Here is a tiny trained network, its code and every weight. The questions are about switching its units off for an input and a target symbol, where a switched-off unit gives its printed mean instead of its output.

import numpy as np


def w(rows, s, z=0):
    codes = np.array(rows[::2]) - 128.0
    scale = np.full(codes.shape[1], s)
    scale[-1] = z or s
    return codes * scale


def f(y):
    return y / 2 * (1 + np.tanh(0.7978845608 * (y + 0.044715 * y**3)))


def softmax(a):
    e = np.exp(a - a.max(-1, keepdims=True))
    return e / e.sum(-1, keepdims=True)


def log_softmax(a):
    a = a - a.max(-1, keepdims=True)
    return a - np.log(np.exp(a).sum(-1, keepdims=True))


def net(x, mask):
    ids = ['αβγηθλξτφψω'.index(c) for c in x.split()]
    T = len(ids)
    res = E[ids] + P[:T]
    u = 0
    for l in range(2):
        r = res
        for j in range(2):
            rows = slice(3 * j, 3 * j + 3)
            q, k, v = (r @ M[l][rows].T for M in (Q, K, V))
            z = softmax(np.where(np.tri(T) > 0, q @ k.T / 3**0.5, -1e9)) @ v
            o = O[l][rows]
            res = res + np.where(mask[u + j], z, o[:, -1]) @ o[:, :-1]
        u += 2
        y = f(res @ A[l][:, :-1].T + A[l][:, -1])
        res = res + np.where(mask[u : u + 8], y, B[l][:, -1]) @ B[l][:, :-1]
        u += 8
    return log_softmax(res[-1] @ U[:, :-1].T + U[:, -1])


Q, K, V, O, A, B = {}, {}, {}, {}, {}, {}
E = w([
[190,136,135,104,159],'α',
[98,148,95,116,127],'β',
[136,4,110,168,135],'γ',
[185,151,141,161,106],'η',
[186,169,111,133,136],'θ',
[146,92,117,144,58],'λ',
[151,139,104,94,155],'ξ',
[146,152,100,128,138],'τ',
[152,181,101,153,110],'φ',
[184,131,128,143,85],'ψ',
[87,130,108,150,49],'ω',
],0.022)
P = w([
[113,179,198,135,133],'0',
[224,53,148,6,91],'1',
[230,89,138,76,91],'2',
[99,201,86,169,191],'3',
[142,179,96,173,152],'4',
[189,137,79,163,119],'5',
[166,138,62,169,135],'6',
[153,162,60,183,124],'7',
[166,137,59,181,107],'8',
],0.011)
Q[0] = w([
[83,142,114,110,119],'0.h1',
[135,86,74,92,123],'0.h1',
[153,105,131,122,94],'0.h1',
[90,148,247,90,123],'0.h2',
[45,177,174,138,132],'0.h2',
[156,70,105,90,66],'0.h2',
],0.014)
K[0] = w([
[140,113,142,106,116],'0.h1',
[145,154,86,105,80],'0.h1',
[125,174,121,157,163],'0.h1',
[154,255,181,64,35],'0.h2',
[142,140,156,68,106],'0.h2',
[119,133,127,246,195],'0.h2',
],0.014)
V[0] = w([
[102,108,61,107,172],'0.h1',
[170,132,11,69,148],'0.h1',
[74,152,79,211,226],'0.h1',
[7,44,57,100,101],'0.h2',
[100,206,128,139,14],'0.h2',
[213,146,153,115,254],'0.h2',
],0.0072)
O[0] = w([
[147,123,154,124,193,108],'0.h1',
[217,156,125,126,194,160],'0.h1',
[42,170,107,157,172,85],'0.h1',
[169,128,155,229,193,207],'0.h2',
[178,111,30,138,141,2],'0.h2',
[2,67,128,82,158,123],'0.h2',
],0.008,0.0077)
A[0] = w([
[135,80,203,111,129,94],'0.n1',
[148,79,222,45,118,55],'0.n2',
[86,137,43,206,181,141],'0.n3',
[244,183,91,150,54,174],'0.n4',
[2,177,134,210,45,254],'0.n5',
[150,139,149,106,168,104],'0.n6',
[167,50,140,169,46,96],'0.n7',
[137,153,21,107,129,60],'0.n8',
],0.0087,0.0045)
B[0] = w([
[58,214,75,150,134,158],'0.n1',
[69,172,155,193,90,155],'0.n2',
[222,68,135,125,166,160],'0.n3',
[99,130,179,11,143,247],'0.n4',
[240,193,195,98,180,182],'0.n5',
[135,114,53,102,62,130],'0.n6',
[167,120,103,130,251,228],'0.n7',
[148,202,106,253,176,135],'0.n8',
],0.0066,0.011)
Q[1] = w([
[254,173,187,45,251],'1.h1',
[102,87,106,126,203],'1.h1',
[23,215,221,156,235],'1.h1',
[132,164,111,149,179],'1.h2',
[98,126,172,119,142],'1.h2',
[148,101,104,43,199],'1.h2',
],0.0064)
K[1] = w([
[159,45,77,248,142],'1.h1',
[159,147,119,75,22],'1.h1',
[163,21,1,99,79],'1.h1',
[144,57,92,126,108],'1.h2',
[165,152,141,117,142],'1.h2',
[117,198,160,146,221],'1.h2',
],0.0089)
V[1] = w([
[136,180,47,85,112],'1.h1',
[33,24,170,42,225],'1.h1',
[99,216,108,192,200],'1.h1',
[180,66,178,243,111],'1.h2',
[117,76,25,173,254],'1.h2',
[129,79,75,108,104],'1.h2',
],0.009)
O[1] = w([
[142,62,82,91,161,2],'1.h1',
[113,70,144,204,36,242],'1.h1',
[46,158,154,73,181,143],'1.h1',
[229,255,135,95,127,166],'1.h2',
[171,92,218,55,98,129],'1.h2',
[103,28,90,108,83,71],'1.h2',
],0.011,0.008)
A[1] = w([
[185,130,157,72,218,104],'1.n1',
[215,149,202,197,190,121],'1.n2',
[104,2,122,222,210,36],'1.n3',
[70,170,31,115,101,1],'1.n4',
[29,85,106,161,150,161],'1.n5',
[2,170,110,188,198,232],'1.n6',
[134,227,116,147,153,122],'1.n7',
[127,157,164,56,93,91],'1.n8',
],0.0087,0.0072)
B[1] = w([
[99,125,137,195,120,169],'1.n1',
[86,122,88,54,109,253],'1.n2',
[98,207,154,168,151,167],'1.n3',
[115,246,91,94,110,133],'1.n4',
[137,20,108,43,106,150],'1.n5',
[140,154,177,120,108,156],'1.n6',
[157,52,116,164,186,182],'1.n7',
[95,132,111,208,126,149],'1.n8',
],0.012,0.028)
U = w([
[72,141,141,150,95,75],'α',
[53,176,255,215,148,186],'β',
[168,203,218,100,89,214],'γ',
[116,211,82,124,117,85],'η',
[86,147,130,100,142,32],'θ',
[218,94,122,175,99,245],'λ',
[111,55,207,151,136,80],'ξ',
[198,88,230,39,160,163],'τ',
[102,185,151,70,190,2],'φ',
[113,141,86,162,106,90],'ψ',
[159,145,124,131,188,123],'ω',
],0.0081,0.0062)

Each question gives the input, a string of symbols that net reads in full, and the target symbol t.
The units are the heads (3 rows each of Q, K, V and O) and the neurons (one row each of A and B). Each row of codes is followed by its name. A weight is (code - 128) times the scale printed after its matrix; where a second scale follows, it is the last column's (O, A, B and U).
mask holds one flag per unit, layer by layer, with each layer's heads first. A switched-off unit (its flag False) gives its mean, the last column of its rows in O or B, instead of its output. The means were averaged over made-up inputs and are rounded, as every weight is.
A unit's drop is (log p(t) with every unit on - log p(t) with that unit switched off) / (log p(t) with every unit on - log p(t) with every unit switched off).
k most important neurons: the k neurons with the biggest drops, biggest first
k most important neurons of layer l: the k neurons of layer l with the biggest drops, biggest first
heads that matter: for each layer, one digit per head in row order, 1 if its drop is at least 0.15 and else 0, layers parted by /
input γ θ ω, target β: 2 most important neurons -> (0.n4, 0.n1)
input ψ η γ λ λ ξ ω α τ, target β: 2 most important neurons of layer 0 -> (0.n7, 0.n1)
input γ θ τ, target β: most important neuron -> (0.n4)
input ω τ α γ ψ φ, target β: 2 most important neurons of layer 1 -> (1.n5, 1.n7)
input γ λ λ φ φ β, target β: 3 most important neurons -> (0.n4, 1.n2, 1.n5)
input ω α λ θ γ γ β, target γ: 2 most important neurons of layer 0 -> (0.n4, 0.n2)
input ω γ γ, target ω: heads that matter -> 10 / 11
input ξ β η, target ξ: heads that matter -> 01 / 01
input ψ ω α τ λ λ θ, target λ: heads that matter -> 11 / 10
input τ γ ω, target β: 2 most important neurons of layer 1 -> (1.n2, 1.n5)
input ω λ ξ α, target λ: heads that matter -> 10 / 10
input τ ω β, target τ: heads that matter -> 11 / 11
input λ λ γ, target β: 2 most important neurons -> (1.n3, 0.n4)
input η ξ ψ, target η: heads that matter -> 11 / 11
input τ θ ω, target τ: heads that matter -> 11 / 11
input β α η, target β: 2 most important neurons -> (0.n4, 1.n1)
input ψ ψ ψ γ α λ θ φ ξ, target β: 3 most important neurons of layer 0 -> (0.n4, 0.n7, 0.n5)
input α γ β, target β: heads that matter -> 01 / 10
input λ γ ω α, target β: 3 most important neurons -> (0.n4, 0.n7, 0.n1)
input ω α λ, target ω: most important neuron -> (0.n5)
input γ γ ψ ξ, target γ: 2 most important neurons -> (0.n7, 1.n1)
input γ ξ η λ ξ η η α, target β: 2 most important neurons -> (0.n4, 1.n5)
input α θ α, target α: most important neuron -> (1.n5)
input α ξ ω γ β η γ η ω, target γ: heads that matter -> 00 / 10
input ξ λ θ, target ξ: 3 most important neurons -> (1.n5, 1.n2, 0.n5)
input α ω ψ, target α: 3 most important neurons of layer 1 -> (1.n5, 1.n4, 1.n3)
input α λ η, target α: 4 most important neurons of layer 1 -> (1.n5, 1.n3, 1.n4, 1.n7)
